Below are the code and all the weights of a small trained network. Each question names an input and a class and asks about switching units off, where a switched-off unit gives its printed mean instead of its output.

import numpy as np


def w(rows, s, z=0):
    codes = np.array(rows[::2]) - 128.0
    scale = np.full(codes.shape[1], s)
    scale[-1] = z or s
    return codes * scale


def norm(h):
    return h / np.sqrt((h * h).mean(-1, keepdims=True) + 1e-5)


def f(y):
    return np.maximum(y, 0)


def log_softmax(a):
    a = a - a.max(-1, keepdims=True)
    return a - np.log(np.exp(a).sum(-1, keepdims=True))


def net(x, mask):
    res = np.array(x, float).reshape(1, 3) / 4 @ E
    u = 0
    for l in range(3):
        y = f(norm(res) @ A[l][:, :-1].T + A[l][:, -1])
        res = res + np.where(mask[u : u + 9], y, B[l][:, -1]) @ B[l][:, :-1]
        u += 9
    return log_softmax(norm(res)[-1] @ U[:, :-1].T + U[:, -1])


A, B = {}, {}
E = w([
[241,200,131,215,136],'x0',
[167,200,172,2,119],'x1',
[56,222,131,152,198],'x2',
],0.0076)
A[0] = w([
[160,187,255,88,87,2],'0.n0',
[126,106,139,144,69,40],'0.n1',
[101,188,96,71,118,255],'0.n2',
[54,98,161,127,94,153],'0.n3',
[113,31,93,151,63,64],'0.n4',
[176,3,95,102,109,103],'0.n5',
[148,122,169,76,71,112],'0.n6',
[109,116,170,59,76,161],'0.n7',
[74,141,151,67,119,23],'0.n8',
],0.0079,0.0022)
B[0] = w([
[159,148,93,109,88,230],'0.n0',
[142,63,133,165,138,147],'0.n1',
[130,75,94,127,147,253],'0.n2',
[117,139,160,111,146,208],'0.n3',
[143,154,182,152,90,217],'0.n4',
[91,139,132,158,64,233],'0.n5',
[86,173,1,126,145,206],'0.n6',
[177,172,147,162,190,228],'0.n7',
[104,70,165,78,163,194],'0.n8',
],0.0097,0.0042)
A[1] = w([
[2,138,161,91,159,143],'1.n0',
[106,115,120,162,46,115],'1.n1',
[131,149,123,186,141,66],'1.n2',
[179,161,121,238,115,159],'1.n3',
[106,56,80,190,1,135],'1.n4',
[185,52,187,179,136,5],'1.n5',
[73,106,152,224,157,128],'1.n6',
[124,66,101,184,20,101],'1.n7',
[96,165,219,93,157,68],'1.n8',
],0.0074,0.0023)
B[1] = w([
[129,62,166,144,142,234],'1.n0',
[99,156,171,122,89,186],'1.n1',
[138,146,76,155,183,166],'1.n2',
[39,96,170,174,213,254],'1.n3',
[156,150,192,72,96,237],'1.n4',
[165,115,148,2,138,156],'1.n5',
[211,180,122,144,165,222],'1.n6',
[95,139,182,133,62,216],'1.n7',
[159,78,147,112,134,165],'1.n8',
],0.0096,0.0052)
A[2] = w([
[57,104,167,115,197,150],'2.n0',
[182,170,148,111,126,226],'2.n1',
[161,96,147,191,48,72],'2.n2',
[103,145,189,155,10,122],'2.n3',
[173,169,131,51,95,252],'2.n4',
[148,112,91,236,163,83],'2.n5',
[88,77,174,224,150,180],'2.n6',
[129,170,118,117,108,35],'2.n7',
[168,89,157,180,51,95],'2.n8',
],0.012,0.0022)
B[2] = w([
[193,67,181,119,180,240],'2.n0',
[69,51,34,64,57,196],'2.n1',
[53,116,215,113,101,176],'2.n2',
[142,124,228,244,75,224],'2.n3',
[100,131,51,188,30,218],'2.n4',
[130,241,173,230,222,198],'2.n5',
[145,201,1,44,32,254],'2.n6',
[188,47,107,66,132,145],'2.n7',
[10,87,239,173,79,182],'2.n8',
],0.0059,0.0081)
U = w([
[168,168,24,63,50,200],'0',
[114,135,254,171,25,154],'1',
[168,236,141,189,220,135],'2',
[139,20,186,51,235,5],'3',
],0.014,0.0016)

Each question gives the input, the list of numbers given to net, and the class t.
The units are the neurons (one row each of A and B). Each row of codes is followed by its name. A weight is (code - 128) times the scale printed after its matrix; where a second scale follows, it is the last column's (A, B and U).
mask holds one flag per neuron, layer by layer. A switched-off neuron (its flag False) gives its mean, the last column of its row in B, instead of its output. The means were averaged over made-up inputs and are rounded, as every weight is.
A unit's drop is (log p(t) with every unit on - log p(t) with that unit switched off) / (log p(t) with every unit on - log p(t) with every unit switched off).
The circuit of an input: a set's keep is (log p(t) with only the set's units on - log p(t) with every unit switched off) / (log p(t) with every unit on - log p(t) with every unit switched off). Starting from the 12 units with the biggest drops (on a tie, the unit counted first), units are removed one at a time, each time the one whose removal leaves the highest keep (on an exact tie, the one counted first), for as long as the keep stays at least 0.8.
units of the circuit, in order: the units of the circuit, biggest drop first
top k neurons: the k neurons with the biggest drops, biggest first
k most important neurons of layer l: the k neurons of layer l with the biggest drops, biggest first
drop of u: that unit's drop, to one decimal
input [-2,6,-7], class 0: units of the circuit, in order -> 0.n6
input [-1,7,6], class 3: top 2 neurons -> 0.n8, 2.n6
input [-6,-6,7], class 3: units of the circuit, in order -> 2.n0, 2.n3
input [1,-7,1], class 2: top 2 neurons -> 1.n3, 1.n6
input [-8,6,-4], class 3: top 2 neurons -> 2.n6, 0.n8
input [3,1,0], class 2: top 2 neurons -> 0.n5, 2.n5
input [-3,6,3], class 3: top 2 neurons -> 0.n8, 2.n6
input [-6,8,2], class 3: top 2 neurons -> 0.n8, 2.n6
input [0,8,5], class 0: top 3 neurons -> 1.n3, 0.n0, 2.n4
input [1,1,5], class 2: 2 most important neurons of layer 1 -> 1.n4, 1.n5
input [6,2,0], class 2: drop of 2.n5 -> 0.2
input [4,3,-2], class 0: drop of 0.n0 -> 0.1
